Below is a small trained network, with its code and all its weights. Each question gives an input and a class and asks what happens when units are switched off, that is, made to give their printed mean instead of their output.

import numpy as np


def w(rows, s, z=0):
    codes = np.array(rows[::2]) - 128.0
    scale = np.full(codes.shape[1], s)
    scale[-1] = z or s
    return codes * scale


def f(y):
    return np.maximum(y, 0)


def log_softmax(a):
    a = a - a.max(-1, keepdims=True)
    return a - np.log(np.exp(a).sum(-1, keepdims=True))


def net(x, mask):
    res = np.array(x, float).reshape(1, 4) / 4 @ E
    y = f(res @ A[0][:, :-1].T + A[0][:, -1])
    res = res + np.where(mask, y, B[0][:, -1]) @ B[0][:, :-1]
    return log_softmax(res[-1] @ U[:, :-1].T + U[:, -1])


A, B = {}, {}
E = w([
[86,124,174,163,116,102,155,82,8,121],'x0',
[110,157,100,34,140,59,144,123,115,72],'x1',
[75,195,212,111,148,142,148,104,190,191],'x2',
[191,132,89,171,168,46,160,71,144,186],'x3',
],0.012)
A[0] = w([
[86,208,187,66,134,137,142,55,168,195,87],'n1',
[105,143,122,31,141,33,137,100,110,73,74],'n2',
[112,175,49,75,128,41,118,192,91,61,89],'n3',
[149,92,146,185,98,174,107,131,126,176,247],'n4',
[127,120,150,150,99,128,150,68,55,99,77],'n5',
[32,250,249,133,179,134,164,92,191,200,93],'n6',
[197,110,125,169,177,4,156,54,127,192,122],'n7',
[191,140,84,81,136,155,108,206,222,137,105],'n8',
[106,178,69,7,143,94,170,72,111,87,38],'n9',
[176,111,82,73,155,149,67,127,233,114,97],'n10',
[39,121,181,80,50,216,57,240,102,50,104],'n11',
[155,91,150,216,139,193,147,154,128,165,60],'n12',
[85,133,177,108,110,165,98,136,24,124,124],'n13',
[156,123,96,96,130,121,103,205,198,163,68],'n14',
[112,119,188,153,105,78,167,57,34,121,109],'n15',
[41,121,171,168,108,90,187,37,2,129,92],'n16',
[98,171,134,72,129,58,168,145,147,57,202],'n17',
[174,80,132,166,84,169,72,111,107,162,90],'n18',
[182,24,55,153,94,113,102,138,81,61,74],'n19',
[151,80,142,205,119,148,102,150,119,177,81],'n20',
[186,84,130,168,145,73,143,77,162,155,64],'n21',
[174,153,105,160,140,92,163,106,138,146,69],'n22',
[156,102,140,184,109,174,83,135,114,192,62],'n23',
[94,112,134,182,84,197,61,134,137,130,108],'n24',
[195,123,87,168,207,32,150,63,144,211,101],'n25',
[210,22,46,151,85,107,72,175,44,76,94],'n26',
[174,148,83,188,147,73,181,58,143,176,88],'n27',
[147,84,123,240,106,192,138,109,142,168,98],'n28',
[145,125,124,119,112,129,108,90,133,130,91],'n29',
[95,126,150,161,133,99,148,85,49,121,79],'n30',
[47,81,165,76,53,196,97,205,115,102,57],'n31',
[153,127,105,131,171,100,149,101,134,161,73],'n32',
],0.009,0.013)
B[0] = w([
[159,44,132,164,124,95,217,216,99,108,190],'n1',
[66,147,207,89,141,135,160,118,80,206,186],'n2',
[76,146,183,123,141,108,150,144,106,204,191],'n3',
[87,235,24,94,206,131,146,147,67,156,248],'n4',
[165,93,151,164,137,179,99,118,180,160,168],'n5',
[165,28,148,179,150,69,238,217,95,67,232],'n6',
[133,186,100,79,52,129,127,95,149,66,239],'n7',
[194,98,103,204,152,226,69,87,191,191,198],'n8',
[52,95,243,69,129,93,121,107,104,226,172],'n9',
[191,104,129,195,144,200,59,102,184,177,190],'n10',
[129,188,101,77,22,106,130,69,184,45,242],'n11',
[79,109,242,82,124,103,142,104,102,202,167],'n12',
[165,142,108,152,117,195,83,91,155,121,199],'n13',
[165,68,158,167,127,196,78,106,177,171,165],'n14',
[189,120,103,169,157,187,75,119,188,166,206],'n15',
[173,103,101,198,131,213,53,119,193,181,227],'n16',
[91,227,82,116,190,119,122,129,57,193,221],'n17',
[92,122,191,114,142,95,143,129,110,187,164],'n18',
[157,39,153,187,119,80,232,219,123,103,205],'n19',
[87,142,206,114,138,96,113,123,99,178,167],'n20',
[107,135,151,109,43,112,142,93,148,97,173],'n21',
[110,101,151,104,77,117,107,91,138,80,157],'n22',
[72,101,187,113,112,100,123,119,123,180,160],'n23',
[102,160,156,77,138,98,149,103,101,146,173],'n24',
[108,168,127,112,56,138,144,80,146,50,236],'n25',
[164,73,152,151,151,100,239,208,113,74,235],'n26',
[105,156,123,77,36,131,118,98,166,59,201],'n27',
[77,153,174,70,153,97,136,117,91,209,193],'n28',
[129,128,145,138,88,119,146,129,161,142,128],'n29',
[159,83,114,154,142,176,67,105,194,157,174],'n30',
[102,140,150,86,2,86,132,56,192,52,191],'n31',
[115,112,155,119,86,135,146,96,129,105,152],'n32',
],0.0086,0.015)
U = w([
[129,149,122,102,90,139,130,79,156,53,118],'0',
[177,107,123,179,142,200,100,110,168,162,114],'1',
[152,76,136,159,137,107,173,198,118,91,117],'2',
[84,140,156,98,145,123,136,114,103,196,120],'3',
[135,212,6,119,199,150,124,150,78,105,253],'4',
[132,94,112,125,139,113,93,113,107,109,108],'5',
[119,88,108,124,157,115,115,107,118,109,109],'6',
[141,111,128,126,160,112,91,115,124,100,107],'7',
],0.016,0.017)

Each question gives the input, the list of numbers given to net, and the class t.
The units are the neurons (one row each of A and B). Each row of codes is followed by its name. A weight is (code - 128) times the scale printed after its matrix; where a second scale follows, it is the last column's (A, B and U).
mask holds one flag per neuron, in row order. A switched-off neuron (its flag False) gives its mean, the last column of its row in B, instead of its output. The means were averaged over made-up inputs and are rounded, as every weight is.
A unit's drop is (log p(t) with every unit on - log p(t) with that unit switched off) / (log p(t) with every unit on - log p(t) with every unit switched off).
The circuit of an input: a set's keep is (log p(t) with only the set's units on - log p(t) with every unit switched off) / (log p(t) with every unit on - log p(t) with every unit switched off). Starting from the 12 units with the biggest drops (on a tie, the unit counted first), units are removed one at a time, each time the one whose removal leaves the highest keep (on an exact tie, the one counted first), for as long as the keep stays at least 0.8.
units of the circuit, in order: the units of the circuit, biggest drop first
k most important neurons: the k neurons with the biggest drops, biggest first
drop of u: that unit's drop, to one decimal
input [7,8,1,-4], class 3: 4 most important neurons	[n2, n9, n17, n3]
input [7,7,-6,0], class 1: units of the circuit, in order	[n16]
input [-8,2,-8,-3], class 1: 3 most important neurons	[n8, n10, n6]
input [-6,5,-7,1], class 2: 3 most important neurons	[n26, n19, n16]
input [-5,-7,-8,6], class 2: 2 most important neurons	[n26, n19]
input [7,-4,6,-7], class 0: 3 most important neurons	[n11, n31, n8]
input [-2,1,7,6], class 2: 4 most important neurons	[n6, n1, n11, n31]
input [3,2,-8,-7], class 2: 4 most important neurons	[n26, n19, n7, n25]
input [-6,5,-4,5], class 1: 2 most important neurons	[n8, n10]
input [-6,0,-6,1], class 1: 4 most important neurons	[n8, n10, n6, n14]
input [7,-2,7,-2], class 1: 4 most important neurons	[n16, n15, n26, n13]
input [-6,-5,-7,-7], class 0: 2 most important neurons	[n11, n31]
input [5,5,1,1], class 1: 3 most important neurons	[n16, n15, n4]
input [-1,-3,8,-4], class 2: units of the circuit, in order	[n6]
input [4,5,-5,0], class 2: 4 most important neurons	[n26, n19, n4, n28]
input [7,8,-1,0], class 3: 3 most important neurons	[n2, n9, n17]
input [8,1,2,7], class 1: 4 most important neurons	[n16, n15, n11, n30]
input [-1,-8,2,7], class 3: drop of n23	0.2
input [-7,-8,-3,-5], class 3: drop of n24	0.3
input [-4,0,5,0], class 2: drop of n24	0.0
input [2,-8,-7,2], class 3: units of the circuit, in order	[n28]
input [-6,-8,-4,8], class 0: drop of n7	0.4
